Below are the code and all the weights of a small trained network. Each question names an input and a class and asks about switching units off, where a switched-off unit gives its printed mean instead of its output.

import numpy as np


def w(rows, s, z=0):
    codes = np.array(rows[::2]) - 128.0
    scale = np.full(codes.shape[1], s)
    scale[-1] = z or s
    return codes * scale


def f(y):
    return np.maximum(y, 0)


def log_softmax(a):
    a = a - a.max(-1, keepdims=True)
    return a - np.log(np.exp(a).sum(-1, keepdims=True))


def net(x, mask):
    res = np.array(x, float).reshape(1, 4) / 4 @ E
    y = f(res @ A[0][:, :-1].T + A[0][:, -1])
    res = res + np.where(mask, y, B[0][:, -1]) @ B[0][:, :-1]
    return log_softmax(res[-1] @ U[:, :-1].T + U[:, -1])


A, B = {}, {}
E = w([
[38,199,158,194],'x0',
[141,62,255,117],'x1',
[127,129,127,126],'x2',
[197,248,169,81],'x3',
],0.0087)
A[0] = w([
[107,111,114,145,216],'n0',
[149,81,168,132,142],'n1',
[171,126,106,119,254],'n2',
[212,194,169,93,181],'n3',
[123,98,139,106,91],'n4',
[201,200,178,99,6],'n5',
[123,254,107,135,105],'n6',
[60,146,170,168,168],'n7',
[122,156,18,120,189],'n8',
[54,157,172,164,47],'n9',
],0.022,0.0085)
B[0] = w([
[146,155,177,124,186],'n0',
[124,177,170,151,186],'n1',
[114,138,214,136,199],'n2',
[127,90,9,130,249],'n3',
[126,158,146,127,147],'n4',
[109,39,205,58,208],'n5',
[154,253,161,208,230],'n6',
[136,85,64,107,210],'n7',
[124,17,82,65,236],'n8',
[121,45,145,76,184],'n9',
],0.028,0.017)
U = w([
[75,72,194,71,255],'0',
[118,94,38,101,91],'1',
[154,248,188,229,30],'2',
],0.011,0.0024)

Each question gives the input, the list of numbers given to net, and the class t.
The units are the neurons (one row each of A and B). Each row of codes is followed by its name. A weight is (code - 128) times the scale printed after its matrix; where a second scale follows, it is the last column's (A, B and U).
mask holds one flag per neuron, in row order. A switched-off neuron (its flag False) gives its mean, the last column of its row in B, instead of its output. The means were averaged over made-up inputs and are rounded, as every weight is.
A unit's drop is (log p(t) with every unit on - log p(t) with that unit switched off) / (log p(t) with every unit on - log p(t) with every unit switched off).
The circuit of an input: a set's keep is (log p(t) with only the set's units on - log p(t) with every unit switched off) / (log p(t) with every unit on - log p(t) with every unit switched off). Starting from all 10 units, units are removed one at a time, each time the one whose removal leaves the highest keep (on an exact tie, the one counted first), for as long as the keep stays at least 0.8.
units of the circuit, in order: the units of the circuit, biggest drop first
most important unit: the unit with the biggest drop
top k neurons: the k neurons with the biggest drops, biggest first
drop when u is switched off: that unit's drop, to one decimal
input [-1,-8,7,-1], class 0: most important unit	n8
input [7,5,-6,3], class 1: top 2 neurons	[n7, n2]
input [-3,-4,-3,-7], class 0: top 2 neurons	[n3, n7]
input [3,6,8,8], class 1: top 3 neurons	[n3, n2, n0]
input [8,-6,-6,2], class 2: top 2 neurons	[n6, n3]
input [-7,-7,1,-5], class 0: top 2 neurons	[n3, n2]
input [2,6,8,6], class 1: top 3 neurons	[n3, n2, n0]
input [5,1,-3,4], class 1: top 3 neurons	[n7, n9, n3]
input [3,8,6,4], class 1: top 4 neurons	[n3, n2, n7, n0]
input [-4,4,0,-1], class 2: top 2 neurons	[n8, n5]
input [-6,2,-8,-3], class 2: top 2 neurons	[n8, n5]
input [3,-1,-7,4], class 2: top 2 neurons	[n6, n8]
input [-6,-8,0,-5], class 0: top 2 neurons	[n3, n2]
input [7,-1,-1,3], class 2: most important unit	n6
input [1,7,8,2], class 1: top 3 neurons	[n2, n3, n0]
input [-5,3,7,-5], class 2: top 2 neurons	[n8, n5]
input [-1,-5,2,-7], class 0: top 3 neurons	[n3, n7, n0]
input [-1,-8,4,-2], class 0: drop when n0 is switched off	0.2
input [2,7,-2,8], class 1: drop when n5 is switched off	-0.1
input [4,4,6,2], class 1: units of the circuit, in order	[n2]
input [-3,6,-7,-7], class 2: drop when n8 is switched off	0.2
input [-3,-3,-7,-8], class 0: drop when n3 is switched off	2.8
